Below are the code and all the weights of a small trained network. Each question names an input and a target symbol and asks about switching units off, where a switched-off unit gives its printed mean instead of its output.

import numpy as np


def w(rows, s, z=0):
    codes = np.array(rows[::2]) - 128.0
    scale = np.full(codes.shape[1], s)
    scale[-1] = z or s
    return codes * scale


def norm(h):
    return h / np.sqrt((h * h).mean(-1, keepdims=True) + 1e-5)


def f(y):
    return np.maximum(y, 0)


def softmax(a):
    e = np.exp(a - a.max(-1, keepdims=True))
    return e / e.sum(-1, keepdims=True)


def log_softmax(a):
    a = a - a.max(-1, keepdims=True)
    return a - np.log(np.exp(a).sum(-1, keepdims=True))


def net(x, mask):
    ids = ['ΔΘΞΠΣΦΩγεζηλμψ'.index(c) for c in x.split()]
    T = len(ids)
    res = E[ids] + P[:T]
    u = 0
    for l in range(2):
        q, k, v = (norm(res) @ M[l].T for M in (Q, K, V))
        z = softmax(np.where(np.tri(T) > 0, q @ k.T / 4**0.5, -1e9)) @ v
        res = res + np.where(mask[u], z, O[l][:, -1]) @ O[l][:, :-1]
        u += 1
        y = f(norm(res) @ A[l][:, :-1].T + A[l][:, -1])
        res = res + np.where(mask[u : u + 8], y, B[l][:, -1]) @ B[l][:, :-1]
        u += 8
    return log_softmax(norm(res)[-1] @ U[:, :-1].T + U[:, -1])


Q, K, V, O, A, B = {}, {}, {}, {}, {}, {}
E = w([
[126,90,81,138,136,81,133],'Δ',
[155,117,137,118,125,110,206],'Θ',
[127,86,133,141,200,150,137],'Ξ',
[129,100,137,251,83,141,110],'Π',
[145,130,210,108,86,73,36],'Σ',
[77,107,167,181,66,76,131],'Φ',
[84,144,69,75,189,117,203],'Ω',
[128,57,57,161,217,182,191],'γ',
[90,134,73,91,156,148,83],'ε',
[173,78,104,105,120,111,121],'ζ',
[92,112,79,169,132,72,89],'η',
[108,125,95,10,122,228,123],'λ',
[141,168,89,155,89,124,84],'μ',
[133,113,138,100,229,105,189],'ψ',
],0.022)
P = w([
[116,193,35,131,254,139,149],'0',
[86,47,48,121,134,100,130],'1',
[82,61,67,133,138,95,127],'2',
[86,69,73,138,145,88,125],'3',
[87,76,78,147,153,88,122],'4',
[94,82,85,150,157,83,127],'5',
[97,85,86,155,164,92,124],'6',
[90,91,96,154,177,90,124],'7',
[96,101,102,167,176,85,121],'8',
],0.0078)
Q[0] = w([
[125,84,108,185,230,2,111],'L0H1',
[138,167,126,178,208,82,107],'L0H1',
[86,86,154,217,158,69,167],'L0H1',
[187,124,216,58,67,187,142],'L0H1',
],0.0097)
K[0] = w([
[193,111,211,88,181,58,2],'L0H1',
[189,151,204,154,182,93,105],'L0H1',
[144,56,237,133,108,83,117],'L0H1',
[117,152,106,190,154,193,220],'L0H1',
],0.0094)
V[0] = w([
[95,121,117,105,119,98,109],'L0H1',
[90,88,59,171,97,240,214],'L0H1',
[125,105,215,125,124,227,119],'L0H1',
[157,150,253,95,173,127,48],'L0H1',
],0.0054)
O[0] = w([
[142,154,158,92,145,169,164,182],'L0H1',
[175,177,89,183,255,165,136,98],'L0H1',
[94,79,185,186,123,122,147,2],'L0H1',
[172,107,19,40,85,92,120,35],'L0H1',
],0.0078,0.0043)
A[0] = w([
[174,136,231,113,94,176,2,252],'L0N1',
[33,72,112,97,220,27,106,161],'L0N2',
[65,98,145,32,196,194,164,183],'L0N3',
[235,141,57,3,148,164,126,131],'L0N4',
[132,26,207,166,168,171,50,211],'L0N5',
[52,125,163,117,73,115,85,69],'L0N6',
[104,85,84,91,169,75,240,176],'L0N7',
[226,97,130,141,227,32,160,174],'L0N8',
],0.0087,0.0031)
B[0] = w([
[95,155,77,124,41,130,136,151],'L0N1',
[206,131,123,161,123,93,147,254],'L0N2',
[75,100,109,88,120,58,132,199],'L0N3',
[99,85,229,216,135,108,100,171],'L0N4',
[155,9,19,112,199,137,153,184],'L0N5',
[160,140,197,146,157,157,241,164],'L0N6',
[138,206,110,144,87,205,118,231],'L0N7',
[141,83,176,64,108,168,93,213],'L0N8',
],0.011,0.01)
Q[1] = w([
[124,34,155,145,170,109,209],'L1H1',
[144,126,148,91,203,221,50],'L1H1',
[143,164,126,251,239,194,118],'L1H1',
[220,96,105,155,57,94,76],'L1H1',
],0.014)
K[1] = w([
[123,52,131,125,200,115,188],'L1H1',
[162,70,113,47,49,141,109],'L1H1',
[143,61,27,137,3,78,165],'L1H1',
[203,117,139,192,153,139,52],'L1H1',
],0.014)
V[1] = w([
[191,126,219,127,112,169,127],'L1H1',
[178,138,103,204,90,106,41],'L1H1',
[194,170,95,62,178,33,124],'L1H1',
[166,195,69,173,156,111,248],'L1H1',
],0.013)
O[1] = w([
[209,101,240,173,124,195,171,125],'L1H1',
[130,89,72,249,136,192,29,186],'L1H1',
[244,208,80,108,248,79,57,116],'L1H1',
[117,183,109,192,178,123,212,255],'L1H1',
],0.011,0.0059)
A[1] = w([
[65,147,93,170,151,87,57,165],'L1N1',
[113,99,97,122,62,139,66,1],'L1N2',
[114,104,128,72,82,113,85,78],'L1N3',
[144,157,99,170,128,197,81,62],'L1N4',
[123,160,108,97,154,102,72,124],'L1N5',
[80,86,116,80,59,50,121,199],'L1N6',
[88,187,113,69,157,250,123,221],'L1N7',
[68,95,115,54,137,127,71,5],'L1N8',
],0.016,0.0033)
B[1] = w([
[74,137,249,78,171,133,102,255],'L1N1',
[112,212,161,138,106,89,116,213],'L1N2',
[138,125,143,130,137,50,146,187],'L1N3',
[174,182,64,77,43,141,136,246],'L1N4',
[103,38,184,198,112,97,149,180],'L1N5',
[124,92,65,135,162,181,123,229],'L1N6',
[104,202,68,63,69,220,148,181],'L1N7',
[123,143,168,131,68,104,213,178],'L1N8',
],0.015,0.0068)
U = w([
[215,157,59,144,97,194,128,132],'Δ',
[141,168,188,73,71,235,192,3],'Θ',
[147,41,52,100,205,117,120,189],'Ξ',
[50,60,69,193,149,201,101,104],'Π',
[150,129,96,109,51,43,123,140],'Σ',
[120,143,161,213,125,115,212,137],'Φ',
[110,241,66,79,173,66,175,36],'Ω',
[104,137,4,83,153,233,175,30],'γ',
[67,107,203,130,207,66,90,105],'ε',
[146,46,191,135,118,181,83,182],'ζ',
[150,151,93,202,214,73,70,106],'η',
[61,101,131,29,106,131,162,75],'λ',
[81,222,153,119,89,146,86,214],'μ',
[197,169,200,53,166,111,134,168],'ψ',
],0.012,0.0039)

Each question gives the input, a string of symbols that net reads in full, and the target symbol t.
The units are the heads (4 rows each of Q, K, V and O) and the neurons (one row each of A and B). Each row of codes is followed by its name. A weight is (code - 128) times the scale printed after its matrix; where a second scale follows, it is the last column's (O, A, B and U).
mask holds one flag per unit, layer by layer, with each layer's heads first. A switched-off unit (its flag False) gives its mean, the last column of its rows in O or B, instead of its output. The means were averaged over made-up inputs and are rounded, as every weight is.
A unit's drop is (log p(t) with every unit on - log p(t) with that unit switched off) / (log p(t) with every unit on - log p(t) with every unit switched off).
The circuit of an input: a set's keep is (log p(t) with only the set's units on - log p(t) with every unit switched off) / (log p(t) with every unit on - log p(t) with every unit switched off). Starting from the 12 units with the biggest drops (on a tie, the unit counted first), units are removed one at a time, each time the one whose removal leaves the highest keep (on an exact tie, the one counted first), for as long as the keep stays at least 0.8.
circuit, biggest first: the units of the circuit, biggest drop first
unit that matters most: the unit with the biggest drop
top k neurons: the k neurons with the biggest drops, biggest first
k most important neurons of layer l: the k neurons of layer l with the biggest drops, biggest first
input ψ Φ η Σ Φ Ω, target ψ: circuit, biggest first -> [L1H1, L0H1, L0N8, L0N4]
input λ Δ Ξ Φ Ω Δ Σ Ξ μ, target λ: unit that matters most -> L0N4
input Ω μ μ, target μ: circuit, biggest first -> [L0N2, L1N2]
input Σ ζ Θ Π, target Σ: top 2 neurons -> [L1N2, L0N4]
input μ μ Θ Π ψ Δ Φ Φ ψ, target ψ: 4 most important neurons of layer 0 -> [L0N3, L0N8, L0N2, L0N7]
input Π μ Σ μ Φ μ ψ, target Π: circuit, biggest first -> [L0H1, L1H1]
input Θ Θ ζ Φ Θ Δ Σ μ, target Θ: top 2 neurons -> [L0N8, L0N2]
input η Φ Ω Σ Π Θ, target η: circuit, biggest first -> [L1H1, L0N3]
input Ξ Φ Ξ Ω μ Θ ψ Σ Δ, target Ξ: top 4 neurons -> [L0N1, L1N6, L0N8, L1N4]
input Σ Φ η μ ψ λ μ, target Σ: top 3 neurons -> [L0N3, L1N3, L1N1]
input Ξ Σ ψ Φ Π, target Ξ: top 2 neurons -> [L1N6, L0N7]
input Ξ γ Φ Σ ψ, target Ξ: circuit, biggest first -> [L0H1, L1N6, L1N4]
input Π Π Π λ Π Σ λ Ξ ψ, target Π: top 2 neurons -> [L0N3, L1N6]
input λ ψ Ω Φ Ω Σ ψ, target λ: circuit, biggest first -> [L0H1]
input ε Ω μ λ η μ Σ Φ Ω, target ε: 2 most important neurons of layer 0 -> [L0N4, L0N8]
input ε η Π λ Φ γ Σ, target ε: top 3 neurons -> [L1N1, L0N8, L1N5]
input μ Δ γ Φ Σ Ω Δ ε ψ, target μ: 2 most important neurons of layer 1 -> [L1N1, L1N4]
input Σ Φ ψ Ω, target Σ: 3 most important neurons of layer 0 -> [L0N7, L0N5, L0N4]
input λ Φ Θ Φ μ Δ ε, target ε: 2 most important neurons of layer 0 -> [L0N3, L0N8]
input Σ μ Δ Θ Π η, target Σ: top neuron -> [L1N2]
input Φ Ξ Θ Δ Φ λ Σ, target Φ: top 3 neurons -> [L0N3, L0N6, L0N8]
input μ Σ Φ ψ Θ Ω, target μ: top 3 neurons -> [L0N7, L1N1, L0N5]
input λ λ μ ψ, target ψ: top 3 neurons -> [L0N8, L0N7, L0N3]
input λ μ ε η Π Δ ζ μ Σ, target λ: top 2 neurons -> [L0N4, L1N6]
